Below are the code and all the weights of a small trained network. Each question names an input and a class and asks about switching units off, where a switched-off unit gives its printed mean instead of its output.

import numpy as np


def w(rows, s, z=0):
    codes = np.array(rows[::2]) - 128.0
    scale = np.full(codes.shape[1], s)
    scale[-1] = z or s
    return codes * scale


def f(y):
    return y / 2 * (1 + np.tanh(0.7978845608 * (y + 0.044715 * y**3)))


def log_softmax(a):
    a = a - a.max(-1, keepdims=True)
    return a - np.log(np.exp(a).sum(-1, keepdims=True))


def net(x, mask):
    res = np.array(x, float).reshape(1, 6) / 4 @ E
    y = f(res @ A[0][:, :-1].T + A[0][:, -1])
    res = res + np.where(mask, y, B[0][:, -1]) @ B[0][:, :-1]
    return log_softmax(res[-1] @ U[:, :-1].T + U[:, -1])


A, B = {}, {}
E = w([
[73,125,191,161,80,152,85],'x0',
[61,158,132,166,125,92,165],'x1',
[55,184,63,126,104,154,149],'x2',
[137,132,96,248,117,173,104],'x3',
[207,183,51,114,83,93,99],'x4',
[186,219,139,106,173,98,133],'x5',
],0.012)
A[0] = w([
[154,91,143,17,122,57,170,146],'n1',
[170,86,88,154,156,131,137,121],'n2',
[99,138,131,107,90,180,131,182],'n3',
[150,114,129,147,90,88,125,2],'n4',
[184,115,126,138,136,105,92,77],'n5',
[215,124,129,104,198,81,132,74],'n6',
[153,85,114,157,98,149,98,83],'n7',
[106,134,131,119,137,111,89,27],'n8',
[80,109,166,107,149,150,125,11],'n9',
[191,148,87,138,95,133,116,186],'n10',
[111,161,92,178,103,80,219,211],'n11',
[115,162,65,197,128,78,178,198],'n12',
[193,123,137,116,152,161,146,92],'n13',
[69,183,143,95,195,110,217,168],'n14',
[130,179,140,96,146,62,127,135],'n15',
[117,66,218,150,136,193,115,114],'n16',
[150,214,148,104,166,58,137,120],'n17',
[124,156,106,213,114,95,163,146],'n18',
[119,125,144,137,161,143,113,9],'n19',
[140,210,34,65,122,130,131,175],'n20',
[204,136,132,101,195,83,127,89],'n21',
[147,110,125,143,96,153,72,140],'n22',
[132,126,74,123,195,182,201,179],'n23',
[157,82,144,9,124,69,176,143],'n24',
],0.014,0.004)
B[0] = w([
[177,67,147,55,138,184,38,250],'n1',
[96,140,161,120,143,102,141,174],'n2',
[134,148,106,176,129,100,153,169],'n3',
[124,160,145,161,134,154,143,134],'n4',
[51,136,101,107,128,118,140,173],'n5',
[86,182,112,184,134,78,177,228],'n6',
[115,101,150,91,143,140,128,168],'n7',
[106,112,131,149,96,123,116,124],'n8',
[110,164,92,130,106,108,105,179],'n9',
[142,196,72,129,104,118,171,204],'n10',
[78,132,151,109,184,122,150,204],'n11',
[86,96,158,161,183,183,98,207],'n12',
[78,150,113,146,129,104,141,173],'n13',
[27,105,173,148,246,123,129,233],'n14',
[164,111,162,96,97,139,75,193],'n15',
[156,156,68,173,118,81,177,239],'n16',
[223,88,202,30,75,186,27,218],'n17',
[127,45,147,91,176,120,76,184],'n18',
[140,130,108,123,137,150,129,132],'n19',
[157,213,47,119,54,94,149,243],'n20',
[138,152,80,204,90,75,157,222],'n21',
[117,97,172,151,159,124,129,168],'n22',
[40,138,168,179,189,122,164,193],'n23',
[185,94,185,51,144,168,39,254],'n24',
],0.011,0.015)
U = w([
[71,187,112,195,169,94,253,246],'0',
[127,71,255,106,197,207,98,131],'1',
[230,193,90,107,53,134,148,3],'2',
],0.0096,0.0026)

Each question gives the input, the list of numbers given to net, and the class t.
The units are the neurons (one row each of A and B). Each row of codes is followed by its name. A weight is (code - 128) times the scale printed after its matrix; where a second scale follows, it is the last column's (A, B and U).
mask holds one flag per neuron, in row order. A switched-off neuron (its flag False) gives its mean, the last column of its row in B, instead of its output. The means were averaged over made-up inputs and are rounded, as every weight is.
A unit's drop is (log p(t) with every unit on - log p(t) with that unit switched off) / (log p(t) with every unit on - log p(t) with every unit switched off).
The circuit of an input: a set's keep is (log p(t) with only the set's units on - log p(t) with every unit switched off) / (log p(t) with every unit on - log p(t) with every unit switched off). Starting from the 12 units with the biggest drops (on a tie, the unit counted first), units are removed one at a time, each time the one whose removal leaves the highest keep (on an exact tie, the one counted first), for as long as the keep stays at least 0.8.
units of the circuit, in order: the units of the circuit, biggest drop first
top k neurons: the k neurons with the biggest drops, biggest first
drop of u: that unit's drop, to one decimal
input [5,-8,-7,-2,-2,7], class 2: units of the circuit, in order : [n21]
input [-2,-8,-1,-5,1,0], class 2: top 2 neurons : [n14, n21]
input [1,-3,0,3,2,0], class 2: top 2 neurons : [n14, n23]
input [-6,1,5,-2,2,6], class 1: top 3 neurons : [n14, n17, n12]
input [-6,8,5,-2,-3,-3], class 1: top 3 neurons : [n16, n6, n12]
input [2,-7,-3,0,5,-4], class 2: top 4 neurons : [n14, n10, n23, n12]
input [3,3,-1,5,-5,5], class 0: top 4 neurons : [n24, n1, n17, n16]
input [7,-2,-5,7,1,7], class 0: top 2 neurons : [n24, n1]
input [3,-4,-5,4,4,-6], class 0: top 3 neurons : [n24, n1, n17]
input [7,6,-1,6,5,8], class 1: drop of n3 : 0.0
input [0,3,7,-8,1,8], class 1: drop of n14 : 0.7
input [-8,-1,2,4,-2,-2], class 0: drop of n24 : 0.1
input [8,3,7,-3,0,-1], class 0: drop of n24 : 0.2
input [-8,-4,-6,-5,2,4], class 2: top neuron : [n21]
